Below are the code and all the weights of a small trained network. Each question names an input and a target symbol and asks about switching units off, where a switched-off unit gives its printed mean instead of its output.

import numpy as np


def w(rows, s, z=0):
    codes = np.array(rows[::2]) - 128.0
    scale = np.full(codes.shape[1], s)
    scale[-1] = z or s
    return codes * scale


def f(y):
    return np.maximum(y, 0)


def softmax(a):
    e = np.exp(a - a.max(-1, keepdims=True))
    return e / e.sum(-1, keepdims=True)


def log_softmax(a):
    a = a - a.max(-1, keepdims=True)
    return a - np.log(np.exp(a).sum(-1, keepdims=True))


def net(x, mask):
    ids = ['ΓΛΦΩδεηθμξστψ'.index(c) for c in x.split()]
    T = len(ids)
    res = E[ids] + P[:T]
    u = 0
    for l in range(2):
        q, k, v = (res @ M[l].T for M in (Q, K, V))
        z = softmax(np.where(np.tri(T) > 0, q @ k.T / 4**0.5, -1e9)) @ v
        res = res + np.where(mask[u], z, O[l][:, -1]) @ O[l][:, :-1]
        u += 1
        y = f(res @ A[l][:, :-1].T + A[l][:, -1])
        res = res + np.where(mask[u : u + 8], y, B[l][:, -1]) @ B[l][:, :-1]
        u += 8
    return log_softmax(res[-1] @ U[:, :-1].T + U[:, -1])


Q, K, V, O, A, B = {}, {}, {}, {}, {}, {}
E = w([
[250,88,247,106],'Γ',
[33,129,166,203],'Λ',
[84,25,185,108],'Φ',
[108,121,112,46],'Ω',
[24,110,52,78],'δ',
[133,106,161,102],'ε',
[102,189,153,65],'η',
[113,137,144,69],'θ',
[125,152,163,85],'μ',
[118,160,185,106],'ξ',
[149,78,135,53],'σ',
[108,176,183,113],'τ',
[117,123,118,61],'ψ',
],0.015)
P = w([
[217,126,150,125],'0',
[149,126,174,80],'1',
[110,129,185,68],'2',
[78,102,148,72],'3',
[66,47,157,81],'4',
[102,3,140,99],'5',
],0.0036)
Q[0] = w([
[60,82,254,42],'L0H0',
[152,31,226,107],'L0H0',
[92,224,109,110],'L0H0',
[193,14,145,155],'L0H0',
],0.0079)
K[0] = w([
[114,29,187,148],'L0H0',
[169,73,251,148],'L0H0',
[76,122,64,159],'L0H0',
[189,163,208,93],'L0H0',
],0.012)
V[0] = w([
[98,97,116,82],'L0H0',
[88,88,194,112],'L0H0',
[3,68,117,142],'L0H0',
[169,160,185,150],'L0H0',
],0.0068)
O[0] = w([
[124,88,153,130,195],'L0H0',
[128,69,160,183,255],'L0H0',
[92,2,223,84,198],'L0H0',
[189,122,93,201,120],'L0H0',
],0.0076,0.0046)
A[0] = w([
[3,46,62,204,107],'L0N0',
[6,179,145,173,117],'L0N1',
[25,196,2,50,244],'L0N2',
[144,142,203,136,195],'L0N3',
[208,50,33,13,167],'L0N4',
[179,160,67,96,96],'L0N5',
[211,88,71,188,171],'L0N6',
[42,83,107,178,2],'L0N7',
],0.0051,0.0018)
B[0] = w([
[87,122,111,148,246],'L0N0',
[92,144,134,183,177],'L0N1',
[146,188,2,138,178],'L0N2',
[160,118,156,149,229],'L0N3',
[83,117,152,122,253],'L0N4',
[113,73,185,153,141],'L0N5',
[119,114,104,140,154],'L0N6',
[106,103,71,144,191],'L0N7',
],0.008,0.0035)
Q[1] = w([
[150,158,1,186],'L1H0',
[132,39,255,61],'L1H0',
[176,108,163,90],'L1H0',
[115,92,65,188],'L1H0',
],0.0097)
K[1] = w([
[205,175,104,92],'L1H0',
[4,2,121,176],'L1H0',
[43,92,94,42],'L1H0',
[233,110,110,124],'L1H0',
],0.0066)
V[1] = w([
[43,180,112,179],'L1H0',
[152,86,169,221],'L1H0',
[252,134,154,34],'L1H0',
[103,195,170,254],'L1H0',
],0.0065)
O[1] = w([
[69,97,22,189,104],'L1H0',
[154,27,228,223,224],'L1H0',
[254,187,152,81,1],'L1H0',
[135,121,133,244,61],'L1H0',
],0.0078,0.0049)
A[1] = w([
[103,255,171,138,205],'L1N0',
[69,62,76,135,92],'L1N1',
[175,131,119,84,116],'L1N2',
[203,122,115,143,48],'L1N3',
[120,246,53,91,85],'L1N4',
[162,189,139,162,253],'L1N5',
[158,165,88,105,97],'L1N6',
[124,153,107,66,198],'L1N7',
],0.0099,0.0048)
B[1] = w([
[135,196,141,248,149],'L1N0',
[137,208,119,126,247],'L1N1',
[217,73,62,86,152],'L1N2',
[56,111,93,139,138],'L1N3',
[177,39,91,243,146],'L1N4',
[79,241,182,86,154],'L1N5',
[120,2,65,178,138],'L1N6',
[214,151,57,88,169],'L1N7',
],0.0077,0.014)
U = w([
[146,123,123,126,63],'Γ',
[73,103,96,212,134],'Λ',
[99,56,246,45,146],'Φ',
[175,35,55,132,2],'Ω',
[47,162,65,31,220],'δ',
[168,139,151,103,160],'ε',
[192,111,73,206,135],'η',
[174,113,108,127,125],'θ',
[181,158,137,126,246],'μ',
[155,202,177,119,216],'ξ',
[212,93,125,1,39],'σ',
[133,210,168,121,149],'τ',
[179,54,86,151,47],'ψ',
],0.0055,0.0038)

Each question gives the input, a string of symbols that net reads in full, and the target symbol t.
The units are the heads (4 rows each of Q, K, V and O) and the neurons (one row each of A and B). Each row of codes is followed by its name. A weight is (code - 128) times the scale printed after its matrix; where a second scale follows, it is the last column's (O, A, B and U).
mask holds one flag per unit, layer by layer, with each layer's heads first. A switched-off unit (its flag False) gives its mean, the last column of its rows in O or B, instead of its output. The means were averaged over made-up inputs and are rounded, as every weight is.
A unit's drop is (log p(t) with every unit on - log p(t) with that unit switched off) / (log p(t) with every unit on - log p(t) with every unit switched off).
The circuit of an input: a set's keep is (log p(t) with only the set's units on - log p(t) with every unit switched off) / (log p(t) with every unit on - log p(t) with every unit switched off). Starting from the 12 units with the biggest drops (on a tie, the unit counted first), units are removed one at a time, each time the one whose removal leaves the highest keep (on an exact tie, the one counted first), for as long as the keep stays at least 0.8.
units of the circuit, in order: the units of the circuit, biggest drop first
top k neurons: the k neurons with the biggest drops, biggest first
k most important neurons of layer l: the k neurons of layer l with the biggest drops, biggest first
drop of u: that unit's drop, to one decimal
input Φ η Λ, target Λ: units of the circuit, in order : L1H0; L0N1
input δ δ δ Φ Φ Φ, target Φ: units of the circuit, in order : L0H0; L1H0
input ψ Λ η, target Λ: units of the circuit, in order : L1H0
input Λ Φ Ω, target Φ: units of the circuit, in order : L0H0; L1H0; L1N7
input σ Ω Φ δ ε τ, target δ: 3 most important neurons of layer 0 : L0N0; L0N4; L0N1
input Γ Γ μ Φ η, target Φ: top 2 neurons : L1N1; L0N2
input Λ τ Φ Λ ξ μ, target Λ: 2 most important neurons of layer 0 : L0N1; L0N0
input Φ Λ σ ε, target Λ: 3 most important neurons of layer 0 : L0N1; L0N0; L0N7
input σ ξ η, target η: top 3 neurons : L1N4; L0N2; L1N0
input Λ Φ θ μ ε, target Φ: units of the circuit, in order : L0H0; L1H0; L1N7
input Γ Γ ψ τ, target τ: 2 most important neurons of layer 1 : L1N5; L1N0
input σ Γ δ σ τ, target δ: drop of L0N0 : 0.2
input Φ σ Φ σ ε, target Φ: drop of L1N4 : 0.0
input Φ μ Φ Ω, target Φ: drop of L1H0 : 0.3
input η δ ε ε Λ, target Λ: top neuron : L0N2
input δ σ μ, target δ: top 2 neurons : L0N0; L0N1
